Below are the code and all the weights of a small trained network. Each question names an input and a class and asks about switching units off, where a switched-off unit gives its printed mean instead of its output.

import numpy as np


def w(rows, s, z=0):
    codes = np.array(rows[::2]) - 128.0
    scale = np.full(codes.shape[1], s)
    scale[-1] = z or s
    return codes * scale


def f(y):
    return y / 2 * (1 + np.tanh(0.7978845608 * (y + 0.044715 * y**3)))


def log_softmax(a):
    a = a - a.max(-1, keepdims=True)
    return a - np.log(np.exp(a).sum(-1, keepdims=True))


def net(x, mask):
    res = np.array(x, float).reshape(1, 7) / 4 @ E
    y = f(res @ A[0][:, :-1].T + A[0][:, -1])
    res = res + np.where(mask, y, B[0][:, -1]) @ B[0][:, :-1]
    return log_softmax(res[-1] @ U[:, :-1].T + U[:, -1])


A, B = {}, {}
E = w([
[197,192,138,133,210,214],'x0',
[128,117,116,96,134,137],'x1',
[135,135,136,129,126,124],'x2',
[126,131,134,137,128,124],'x3',
[238,29,88,167,154,79],'x4',
[125,122,123,124,132,130],'x5',
[112,182,69,109,191,2],'x6',
],0.0097)
A[0] = w([
[135,166,82,104,165,85,81],'n1',
[154,106,160,175,117,205,100],'n2',
[199,181,119,153,206,196,71],'n3',
[93,164,153,115,114,142,9],'n4',
[69,255,107,97,124,184,72],'n5',
[244,84,113,124,183,110,82],'n6',
[175,172,102,131,153,168,48],'n7',
[169,146,173,104,161,136,38],'n8',
[108,113,125,143,64,93,56],'n9',
[136,161,142,112,127,96,17],'n10',
[87,149,104,99,209,77,29],'n11',
[200,77,58,91,154,141,94],'n12',
[144,198,148,147,209,152,122],'n13',
[88,94,149,135,73,86,42],'n14',
[57,113,103,134,59,76,131],'n15',
[108,180,62,84,235,28,139],'n16',
[52,166,151,50,106,153,44],'n17',
[131,165,106,135,123,101,81],'n18',
[99,55,147,59,128,199,61],'n19',
[189,38,85,225,123,87,59],'n20',
[147,93,165,104,85,192,1],'n21',
],0.0094,0.008)
B[0] = w([
[86,84,149,196,62,202,162],'n1',
[140,143,133,196,59,102,176],'n2',
[170,17,68,93,164,130,200],'n3',
[107,91,208,139,181,94,130],'n4',
[41,152,177,113,164,40,197],'n5',
[55,217,208,108,183,71,198],'n6',
[126,35,152,78,131,101,147],'n7',
[119,33,159,90,153,155,129],'n8',
[151,50,108,119,178,160,138],'n9',
[102,16,195,149,145,150,120],'n10',
[103,84,200,216,87,201,158],'n11',
[47,165,161,129,145,80,170],'n12',
[210,49,49,49,151,128,190],'n13',
[164,3,135,86,189,124,144],'n14',
[198,89,45,50,192,151,184],'n15',
[174,97,163,209,38,204,247],'n16',
[90,160,185,147,216,55,169],'n17',
[138,108,157,149,132,169,131],'n18',
[130,143,142,180,56,143,152],'n19',
[29,185,184,95,175,109,186],'n20',
[117,65,187,189,87,206,146],'n21',
],0.0076,0.012)
U = w([
[56,129,171,99,191,72,88],'0',
[133,55,152,195,63,149,82],'1',
[167,2,52,41,189,104,90],'2',
[138,129,89,102,121,98,250],'3',
],0.0089,0.014)

Each question gives the input, the list of numbers given to net, and the class t.
The units are the neurons (one row each of A and B). Each row of codes is followed by its name. A weight is (code - 128) times the scale printed after its matrix; where a second scale follows, it is the last column's (A, B and U).
mask holds one flag per neuron, in row order. A switched-off neuron (its flag False) gives its mean, the last column of its row in B, instead of its output. The means were averaged over made-up inputs and are rounded, as every weight is.
A unit's drop is (log p(t) with every unit on - log p(t) with that unit switched off) / (log p(t) with every unit on - log p(t) with every unit switched off).
The circuit of an input: a set's keep is (log p(t) with only the set's units on - log p(t) with every unit switched off) / (log p(t) with every unit on - log p(t) with every unit switched off). Starting from the 12 units with the biggest drops (on a tie, the unit counted first), units are removed one at a time, each time the one whose removal leaves the highest keep (on an exact tie, the one counted first), for as long as the keep stays at least 0.8.
units of the circuit, in order: the units of the circuit, biggest drop first
top k neurons: the k neurons with the biggest drops, biggest first
drop when u is switched off: that unit's drop, to one decimal
input [8,-2,-1,4,-8,-5,-6], class 0: units of the circuit, in order => (n5)
input [0,-1,-3,-3,-4,-2,5], class 1: units of the circuit, in order => (n16 n11)
input [-3,6,-6,-8,6,3,3], class 0: units of the circuit, in order => (n20 n6)
input [-1,3,-6,-6,2,-6,3], class 1: top 3 neurons => (n16 n13 n5)
input [3,0,-4,7,4,-8,1], class 0: units of the circuit, in order => (n6 n16)
input [-7,1,-3,-6,7,-1,5], class 0: top 2 neurons => (n20 n6)
input [-7,-5,-5,-1,-6,7,-6], class 2: top 2 neurons => (n15 n14)
input [8,-4,-5,0,4,-3,6], class 2: top 2 neurons => (n13 n3)
input [4,-4,-4,-8,-8,0,-5], class 0: top 2 neurons => (n5 n17)
input [-8,2,7,-4,5,-2,-4], class 2: drop when n3 is switched off => 0.0
input [3,2,-7,-4,6,5,-2], class 0: drop when n6 is switched off => 0.1
input [7,7,6,-3,-3,-5,4], class 2: drop when n13 is switched off => 0.2
